The symbols move the objects like this.
j: mm->gb, jc->hp, zm->fp, cd->dg, rt->hn, ll->qm, pm->fg, pr->jf, nr->bf, gr->fh, zq->cm, mb->rq, jh->qr, mz->mb, tj->tj, gs->dh, sr->fg, pg->th, tq->lf, ff->pr, th->hn, dh->tj, bm->qf, zg->rd, qq->fc, jf->rj, ml->zq, tl->bm, rj->pm, mq->qq, jm->dh, lf->tl, gb->fb, qr->ff, rd->zm, fb->zn, sf->nr, dp->cd, fh->gr, hn->tq, qf->jc, qm->zm, ft->gm, ph->ft, hb->jm, rq->pg, dg->mm, zn->sf, fp->fp, dl->ph, hp->nq, lq->jm, ch->pr, bf->lq, lg->jd, gm->qm, fc->sr, nq->sr, jd->hb, fg->qm, zc->ff, tp->ml, cm->th, sl->ph
q: mm->dp, jc->tl, zm->tj, cd->pm, rt->rd, ll->sl, pm->pr, pr->qr, nr->fb, gr->mz, zq->gr, mb->ml, jh->ph, mz->tp, tj->th, gs->jm, sr->mq, pg->tj, tq->fp, ff->gm, th->hb, dh->cm, bm->rd, zg->gs, qq->ll, jf->lq, ml->fh, tl->zg, rj->ch, mq->sl, jm->bm, lf->rt, gb->dg, qr->ft, rd->tj, fb->dg, sf->gb, dp->rj, fh->nr, hn->zg, qf->lf, qm->nq, ft->jf, ph->zc, hb->pg, rq->zq, dg->zc, zn->mm, fp->dh, dl->fc, hp->bm, lq->sf, ch->jh, bf->zn, lg->gs, gm->dl, fc->qm, nq->gm, jd->bf, fg->qq, zc->jf, tp->gs, cm->jd, sl->jc

In the rows, zero is written as 152.

The rows follow the links: the fewer symbols apart two objects are, the more alike their rows tend to be.

Each row is also shifted at random along 4 hidden directions that mean nothing.

Row, then object:
[135,167,135,163,180,154,138,174,135,143,160,148,150,141,156,170,167,140,191,155,186,156,173,183,123,167,123,140,127,141,146,162,154,149,146,171,147,124,135,155,158,181,148,129,145,164] -> dp
[151,163,98,175,199,134,154,149,120,144,149,130,161,148,128,185,114,122,172,118,131,140,155,164,172,116,141,169,123,161,186,181,168,126,173,201,131,151,108,153,205,123,147,116,149,153] -> jf
[144,129,143,153,172,129,179,147,143,142,141,144,166,151,129,145,122,146,144,125,124,143,157,147,162,127,165,163,153,139,163,156,161,150,168,184,141,191,130,139,183,133,145,153,170,133] -> ph
[160,123,164,144,159,139,144,133,149,136,130,155,176,161,127,134,111,144,133,143,110,125,154,145,154,146,163,165,180,136,160,160,148,161,175,172,157,203,140,128,171,144,160,178,169,119] -> gm
[200,169,167,146,149,145,176,143,190,129,128,160,127,151,158,126,146,158,164,145,163,194,150,135,143,135,164,162,124,157,140,127,168,138,111,136,143,143,162,163,153,180,127,170,135,177] -> qf
[81,189,137,147,125,159,156,159,169,163,166,129,143,158,175,154,162,168,174,155,132,144,147,170,180,139,189,160,149,163,142,142,128,158,162,140,184,137,185,152,132,137,160,156,157,162] -> lg
[215,145,182,138,164,139,139,180,129,164,164,161,165,121,176,175,173,155,134,145,201,148,144,148,157,177,171,140,205,155,144,134,135,163,147,138,154,149,164,137,122,149,167,153,163,120] -> gr
[139,135,169,133,131,145,177,147,171,139,154,160,167,175,141,121,149,175,168,146,134,175,136,173,138,166,146,157,117,111,130,149,162,148,170,166,170,174,129,184,159,181,131,170,169,146] -> mq
[109,147,148,163,132,174,157,115,150,166,142,134,179,131,114,131,159,175,142,175,138,146,176,123,165,137,112,158,144,146,181,164,152,152,131,155,158,159,148,154,107,152,142,145,167,140] -> fp
[150,171,128,159,132,188,161,113,149,168,163,118,153,151,134,145,163,173,162,168,116,141,162,147,169,136,120,146,126,151,165,184,164,134,153,156,173,133,158,179,113,149,137,141,147,155] -> tj
[183,178,147,148,139,165,143,181,160,145,162,145,141,168,156,179,160,161,150,159,158,143,146,156,159,164,173,155,149,184,161,140,136,188,170,153,132,142,173,123,185,133,181,138,147,183] -> bf
[122,150,163,155,138,138,160,144,195,128,133,180,148,168,164,125,123,147,156,144,145,188,140,140,154,132,174,163,145,157,147,136,149,120,143,129,157,155,147,163,166,171,143,184,143,161] -> hp
[175,168,156,133,117,183,185,153,165,166,166,98,115,139,153,140,188,185,169,178,137,161,183,149,137,178,156,136,125,142,122,147,152,189,138,135,162,142,217,158,105,158,131,142,150,179] -> dh
[140,105,177,142,137,148,152,138,177,139,159,177,157,191,155,124,146,147,136,160,120,164,131,160,118,190,150,152,158,130,111,139,152,149,167,135,160,178,147,150,163,159,143,180,146,143] -> sr
[125,166,147,156,122,158,197,133,174,149,132,133,143,133,136,123,171,174,172,159,167,185,179,126,150,132,135,152,110,154,160,144,169,150,99,142,152,145,164,165,107,171,111,146,147,163] -> rt
[116,168,145,168,149,158,143,180,145,145,172,166,137,170,141,180,163,150,149,168,170,163,145,158,153,175,126,154,134,172,172,134,151,176,154,168,129,139,138,127,189,136,162,125,151,178] -> fb
[141,128,162,132,133,140,183,157,168,135,158,152,175,176,138,117,151,182,166,148,140,174,148,173,141,173,142,159,112,105,126,136,161,161,157,162,167,178,140,175,152,180,123,164,179,153] -> ll
[186,160,143,159,157,146,161,176,125,174,179,150,156,132,156,177,172,161,149,134,187,168,119,161,186,158,146,143,139,149,161,154,166,141,148,144,152,139,136,172,112,130,131,124,172,124] -> ml
[136,148,141,146,199,123,142,157,119,147,127,141,167,123,144,175,125,121,165,135,138,116,184,162,134,130,173,150,176,142,154,163,145,148,162,180,150,162,141,132,169,156,173,156,152,132] -> pr
[169,176,147,142,160,161,131,173,158,138,150,152,143,168,158,170,150,150,151,159,143,128,165,149,160,161,177,171,165,183,165,151,126,187,169,166,144,151,168,107,186,129,191,147,147,169] -> lq
[102,128,139,159,190,124,151,160,123,148,134,150,125,140,152,164,130,103,155,138,136,152,155,150,115,149,164,132,179,160,137,162,159,147,156,155,136,157,145,138,184,143,152,141,134,160] -> ch
[154,121,171,138,142,153,146,135,164,138,153,174,167,185,152,123,148,157,145,154,130,150,130,166,135,167,138,160,159,120,124,150,147,143,177,148,164,169,132,159,160,171,153,188,154,137] -> qq
[183,170,141,144,137,180,157,146,145,182,173,113,118,147,166,158,172,153,172,159,137,142,149,168,143,167,161,140,132,144,123,162,158,152,160,142,170,126,184,173,117,150,136,149,139,160] -> pg
[149,141,152,150,130,181,163,111,155,157,146,127,171,145,124,132,158,178,148,173,131,145,169,142,157,149,112,150,130,139,164,166,169,145,128,154,155,153,154,165,111,161,125,147,156,146] -> zm
[111,140,133,155,184,130,160,144,128,145,127,148,142,149,135,163,111,116,141,126,118,138,155,134,159,124,166,148,167,158,162,168,163,146,165,171,128,180,131,129,191,122,142,142,153,141] -> qr
[142,164,158,149,147,151,156,138,197,133,130,174,133,164,173,123,138,146,153,145,145,172,154,125,150,119,178,163,153,171,150,144,148,126,127,122,157,148,168,167,163,163,149,178,126,166] -> bm

Start, symbols taken left to right, then the object you end at.
Answer with the object's name.
[204,130,177,146,133,177,162,126,166,148,124,148,129,142,141,131,163,155,129,179,145,167,178,107,124,160,137,143,152,160,152,146,167,160,107,141,124,151,181,142,132,158,133,151,134,176]
q q j q => th
[158,151,140,155,131,194,145,123,151,185,174,129,112,172,161,145,156,132,146,167,117,149,135,140,150,166,153,138,135,172,141,165,164,138,156,121,159,126,179,168,139,128,141,142,127,169]
q q j q => hb
[113,165,155,148,134,174,131,143,148,176,163,146,136,156,175,152,168,151,140,167,128,123,140,155,171,162,176,145,177,169,141,153,126,153,167,115,182,141,195,146,125,133,177,165,142,140]
q j => hb
[152,204,123,155,140,174,158,142,175,161,164,121,139,165,165,148,153,165,180,152,132,150,152,165,192,123,174,170,121,171,153,161,151,145,165,149,171,129,168,157,145,138,153,147,140,170]
q q => rd
[150,117,156,149,146,146,150,142,156,150,157,158,166,166,147,131,154,156,157,148,140,164,140,175,122,179,121,152,126,116,117,148,166,150,173,160,163,167,132,173,155,176,135,174,152,140]
j j q j => tj
[206,149,171,140,163,143,138,132,182,119,124,191,145,166,173,125,123,133,144,142,148,158,144,129,147,132,184,160,172,170,142,143,148,117,142,128,146,149,148,155,177,168,158,187,126,160]
q q q => gs
[59,139,140,167,172,138,134,155,130,154,148,165,165,149,150,158,157,127,181,153,157,148,162,179,131,154,129,143,152,130,149,162,152,140,163,161,161,143,125,162,149,177,162,157,155,143]
q q j j => pr
[224,188,159,137,146,176,148,146,160,167,162,131,112,151,180,149,152,156,163,151,139,139,151,145,164,145,188,149,161,170,137,151,140,149,155,139,167,125,198,169,137,143,150,157,131,162]
q j j => tj
[96,141,164,170,133,180,132,98,163,160,130,168,150,150,144,119,151,140,120,170,125,140,156,101,156,134,136,151,178,177,175,158,151,118,122,111,152,149,159,148,131,142,164,160,132,147]
q j q => tj
[166,129,134,153,172,133,178,140,140,140,137,137,134,158,128,164,106,119,141,134,113,160,133,139,147,141,166,152,134,154,151,155,174,162,165,176,121,178,136,137,199,113,127,125,146,159]
j q q q => qm
[117,157,175,152,129,150,171,142,185,143,129,165,132,142,152,115,161,157,150,164,170,188,155,115,144,134,144,152,139,162,156,136,157,149,103,128,144,150,172,159,135,161,131,164,135,166]
j q => zg
[194,181,138,136,140,170,156,168,159,163,177,127,113,176,175,169,159,159,169,154,139,146,141,164,158,168,174,158,132,166,130,151,148,170,170,154,167,128,188,157,158,136,151,142,140,180]
j q j => th
[183,159,166,161,147,167,134,109,176,161,127,165,141,149,165,125,142,143,138,168,139,146,156,115,147,117,160,149,170,177,160,150,154,118,126,120,150,127,174,159,145,160,152,176,121,162]
j q j => tj
[143,151,161,146,146,133,171,146,171,128,149,163,173,166,151,124,133,179,169,134,139,168,141,163,159,139,160,175,121,125,145,146,163,140,158,173,160,183,123,188,162,169,135,181,165,147]
q j q q => rd
[155,181,150,135,138,174,139,147,160,173,155,127,131,154,178,147,163,163,162,160,128,118,166,163,146,157,180,147,165,159,136,153,126,160,173,136,183,137,201,152,135,150,171,166,141,161]
j j => dh
[170,154,175,146,143,159,127,182,153,141,160,166,153,153,167,175,165,159,121,168,175,131,155,150,157,177,155,157,185,171,166,142,126,200,157,151,133,150,162,110,175,136,193,143,153,160]
q q q q => jf
[78,152,146,148,185,127,147,176,134,151,147,146,143,123,155,158,165,138,185,157,177,143,187,171,115,160,152,141,160,117,133,150,145,171,146,168,156,142,167,140,140,185,164,159,143,146]
j q => pr
